B =
132,134,104,122,129,126,154
130,130,120,129,125,130,141
Indices start at 0.
(0, 0) -> 132
(0, 1) -> 134
(1, 3) -> 129

x =
[[142 112 119 116 136]
 [133 116 122 130 126]
 [124 148 129 127 121]
 [135 105 115 143 114]
 [126 106 111 133 126]]
Rows and columns are counted from 0.
row 0 col 0	142
row 4 col 0	126
row 1 col 1	116
row 3 col 2	115
row 3 col 3	143
row 1 col 3	130
row 4 col 2	111
row 2 col 2	129
row 4 col 1	106
row 4 col 3	133
row 0 col 4	136

W = 154  110  131  138  121  128  111  142  116  128  104  125  129  143
W[0]: 154
W[4]: 121
W[11]: 125
W[12]: 129

A =
[[132 115 126 140 127 128 131 105 108 122 126 134 142 126 139]
 [117 128 126 118 120 128 139 129 128 123 123 119 120 148 117]
 [121 126 127 123 122 127 136 125 125 123 125 122 125 141 122]
 [128 127 133 130 124 122 116 130 132 124 125 127 131 100 129]]
Rows and columns are counted from 0.
row 0 col 0 = 132
row 2 col 12 = 125
row 3 col 3 = 130
row 3 col 8 = 132
row 2 col 9 = 123
row 1 col 4 = 120
row 2 col 8 = 125
row 2 col 2 = 127
row 3 col 5 = 122
row 3 col 13 = 100
row 0 col 10 = 126
row 1 col 6 = 139
row 3 col 7 = 130
row 0 col 1 = 115
row 2 col 7 = 125
row 3 col 12 = 131
row 2 col 11 = 122
row 0 col 4 = 127
row 1 col 0 = 117

X =
[[128 126 127 121 139]
 [122  99 104 131 129]
 [105 151 151 127 131]
 [125 127 125 120 129]]
X[0][0]	128
X[2]	[105, 151, 151, 127, 131]
X[0][1]	126
X[1][2]	104
X[3][4]	129
X[2][0]	105
X[0][4]	139
X[2][2]	151

m = (126, 129, 99, 128, 125, 120, 131, 132)
m[0]: 126
m[3]: 128
m[5]: 120

grid =
[[120, 122, 116, 126],
 [129, 139, 151, 123],
 [117, 122, 120, 120],
 [132, 131, 124, 130]]
grid[0,-4]: 120
grid[-2,-4]: 117
grid[2]: [117, 122, 120, 120]
grid[-4,-2]: 116
grid[:, 1]: [122, 139, 122, 131]
grid[1]: [129, 139, 151, 123]
grid[:, -4]: [120, 129, 117, 132]

data =
[[148, 132, 128, 127, 130, 136, 132, 126, 126],
 [140, 132, 127, 128, 128, 132, 129, 124, 126],
 [128, 110, 133, 119, 131, 130, 126, 118, 125],
 [126, 119, 131, 122, 130, 128, 129, 121, 126],
 [126, 126, 129, 126, 129, 128, 129, 127, 127],
 [125, 125, 130, 125, 129, 128, 129, 126, 127],
 [140, 132, 127, 128, 128, 132, 129, 124, 127],
 [134, 131, 127, 129, 127, 130, 128, 126, 127],
 [136, 131, 127, 129, 128, 130, 128, 125, 127],
 [151, 131, 129, 127, 131, 137, 133, 128, 127],
 [155, 130, 130, 127, 132, 139, 135, 132, 127],
 [125, 126, 129, 126, 129, 128, 129, 126, 127],
 [125, 125, 129, 125, 129, 128, 129, 126, 127],
 [127, 114, 132, 120, 131, 129, 128, 119, 125],
 [155, 130, 130, 127, 132, 139, 134, 131, 127]]
data[0][0]	148
data[10]	[155, 130, 130, 127, 132, 139, 135, 132, 127]
data[:, 1]	[132, 132, 110, 119, 126, 125, 132, 131, 131, 131, 130, 126, 125, 114, 130]
data[-1]	[155, 130, 130, 127, 132, 139, 134, 131, 127]
data[9][3]	127
data[-13][3]	119
data[13][-9]	127
data[12][8]	127
data[:, -7]	[128, 127, 133, 131, 129, 130, 127, 127, 127, 129, 130, 129, 129, 132, 130]
data[3][-4]	128
data[:, -9]	[148, 140, 128, 126, 126, 125, 140, 134, 136, 151, 155, 125, 125, 127, 155]
data[-4]	[125, 126, 129, 126, 129, 128, 129, 126, 127]
data[-13][-1]	125
data[-11][-8]	126
data[-3]	[125, 125, 129, 125, 129, 128, 129, 126, 127]
data[0][-3]	132
data[:, -1]	[126, 126, 125, 126, 127, 127, 127, 127, 127, 127, 127, 127, 127, 125, 127]
data[-5][-9]	155
data[7][-8]	131
data[:, -2]	[126, 124, 118, 121, 127, 126, 124, 126, 125, 128, 132, 126, 126, 119, 131]
data[-5][-7]	130
data[13][2]	132
data[-15][-2]	126
data[-11][-1]	127
data[4]	[126, 126, 129, 126, 129, 128, 129, 127, 127]
data[3][0]	126
data[11][1]	126
data[:, 3]	[127, 128, 119, 122, 126, 125, 128, 129, 129, 127, 127, 126, 125, 120, 127]
data[-9][3]	128
data[-10][3]	125
data[13][-6]	120
data[-8][-3]	128
data[-11][3]	126
data[-3][7]	126
